Below is a small trained network, with its code and all its weights. Each question gives an input and a class and asks what happens when units are switched off, that is, made to give their printed mean instead of their output.

import numpy as np


def w(rows, s, z=0):
    codes = np.array(rows[::2]) - 128.0
    scale = np.full(codes.shape[1], s)
    scale[-1] = z or s
    return codes * scale


def f(y):
    return np.maximum(y, 0)


def log_softmax(a):
    a = a - a.max(-1, keepdims=True)
    return a - np.log(np.exp(a).sum(-1, keepdims=True))


def net(x, mask):
    res = np.array(x, float).reshape(1, 6) / 4 @ E
    y = f(res @ A[0][:, :-1].T + A[0][:, -1])
    res = res + np.where(mask, y, B[0][:, -1]) @ B[0][:, :-1]
    return log_softmax(res[-1] @ U[:, :-1].T + U[:, -1])


A, B = {}, {}
E = w([
[2,119,97,145],'x0',
[116,45,188,120],'x1',
[127,128,131,128],'x2',
[156,48,48,202],'x3',
[131,128,124,124],'x4',
[120,162,169,188],'x5',
],0.0081)
A[0] = w([
[37,134,121,97,66],'n0',
[150,185,77,122,189],'n1',
[60,143,110,107,66],'n2',
[72,103,102,141,74],'n3',
[131,189,135,204,98],'n4',
[25,98,101,138,53],'n5',
[113,68,184,145,105],'n6',
[120,208,127,101,103],'n7',
[105,149,131,48,63],'n8',
[99,201,191,96,80],'n9',
[133,224,119,139,84],'n10',
[191,177,144,169,104],'n11',
[140,82,121,250,32],'n12',
[112,53,196,152,157],'n13',
[212,81,169,104,62],'n14',
[122,169,177,78,147],'n15',
[63,184,104,189,78],'n16',
[199,147,156,122,29],'n17',
[109,70,214,170,95],'n18',
[134,164,86,128,102],'n19',
[250,134,134,74,36],'n20',
[151,135,37,163,204],'n21',
[101,130,197,61,64],'n22',
[80,119,124,137,45],'n23',
[65,111,130,155,78],'n24',
[142,84,60,159,86],'n25',
[139,78,82,191,92],'n26',
[44,143,134,140,47],'n27',
[183,130,161,118,54],'n28',
[140,78,83,175,89],'n29',
[180,132,179,173,97],'n30',
[145,107,102,182,3],'n31',
[149,94,94,153,42],'n32',
[131,167,137,179,114],'n33',
[136,182,39,143,166],'n34',
[93,152,189,45,37],'n35',
],0.011,0.0051)
B[0] = w([
[158,200,90,102,201],'n0',
[75,59,174,29,220],'n1',
[175,191,102,107,178],'n2',
[151,191,98,83,182],'n3',
[148,2,65,75,186],'n4',
[126,224,90,78,221],'n5',
[139,34,139,69,190],'n6',
[195,75,186,153,198],'n7',
[201,97,90,200,171],'n8',
[229,96,138,248,226],'n9',
[185,27,146,131,197],'n10',
[89,158,66,47,202],'n11',
[243,141,99,169,201],'n12',
[80,26,140,10,231],'n13',
[96,208,69,65,211],'n14',
[161,82,154,233,229],'n15',
[148,119,60,54,206],'n16',
[150,208,71,112,176],'n17',
[136,43,132,71,201],'n18',
[149,93,198,74,161],'n19',
[86,219,62,91,229],'n20',
[142,85,190,137,253],'n21',
[222,116,133,164,201],'n22',
[162,220,83,69,153],'n23',
[116,223,95,79,184],'n24',
[199,135,171,215,204],'n25',
[226,167,169,137,213],'n26',
[152,239,84,128,188],'n27',
[140,221,85,135,170],'n28',
[202,152,168,192,202],'n29',
[113,247,65,78,187],'n30',
[202,153,166,228,150],'n31',
[193,214,134,243,158],'n32',
[96,34,64,72,169],'n33',
[132,53,198,67,229],'n34',
[245,116,113,215,205],'n35',
],0.0065,0.0058)
U = w([
[183,108,118,203,35],'0',
[135,57,54,113,251],'1',
[125,152,8,97,7],'2',
[132,80,121,114,229],'3',
[129,31,122,70,92],'4',
[123,98,110,127,253],'5',
[2,103,157,167,29],'6',
],0.009,0.0052)

Each question gives the input, the list of numbers given to net, and the class t.
The units are the neurons (one row each of A and B). Each row of codes is followed by its name. A weight is (code - 128) times the scale printed after its matrix; where a second scale follows, it is the last column's (A, B and U).
mask holds one flag per neuron, in row order. A switched-off neuron (its flag False) gives its mean, the last column of its row in B, instead of its output. The means were averaged over made-up inputs and are rounded, as every weight is.
A unit's drop is (log p(t) with every unit on - log p(t) with that unit switched off) / (log p(t) with every unit on - log p(t) with every unit switched off).
The circuit of an input: a set's keep is (log p(t) with only the set's units on - log p(t) with every unit switched off) / (log p(t) with every unit on - log p(t) with every unit switched off). Starting from the 12 units with the biggest drops (on a tie, the unit counted first), units are removed one at a time, each time the one whose removal leaves the highest keep (on an exact tie, the one counted first), for as long as the keep stays at least 0.8.
circuit, biggest first: the units of the circuit, biggest drop first
unit that matters most: the unit with the biggest drop
k most important neurons: the k neurons with the biggest drops, biggest first
drop of u: that unit's drop, to one decimal
input [8,-5,6,5,-5,2], class 2: unit that matters most : n5
input [2,-6,5,5,5,-3], class 4: circuit, biggest first : (n34 n1)
input [-6,-8,5,8,-5,-7], class 0: circuit, biggest first : (n25 n32)
input [-1,-8,-8,-6,-6,-5], class 4: 3 most important neurons : (n1 n34 n10)
input [-3,-8,-5,-7,-5,8], class 1: circuit, biggest first : (n4 n33)
input [-8,2,0,5,-3,-6], class 2: circuit, biggest first : (n20 n14)
input [8,2,3,5,7,2], class 2: circuit, biggest first : (n5 n24 n3)
input [-2,8,6,-8,-1,8], class 0: 4 most important neurons : (n9 n35 n15 n22)
input [8,7,-5,-8,2,3], class 0: circuit, biggest first : (n9 n35)
input [-5,6,6,8,-7,-6], class 0: drop of n26 : 0.2
input [-7,1,3,-8,-3,-2], class 0: drop of n22 : 0.1
input [6,1,-6,-7,4,4], class 0: drop of n35 : 0.1
input [1,0,8,8,-4,-3], class 0: drop of n3 : 0.0
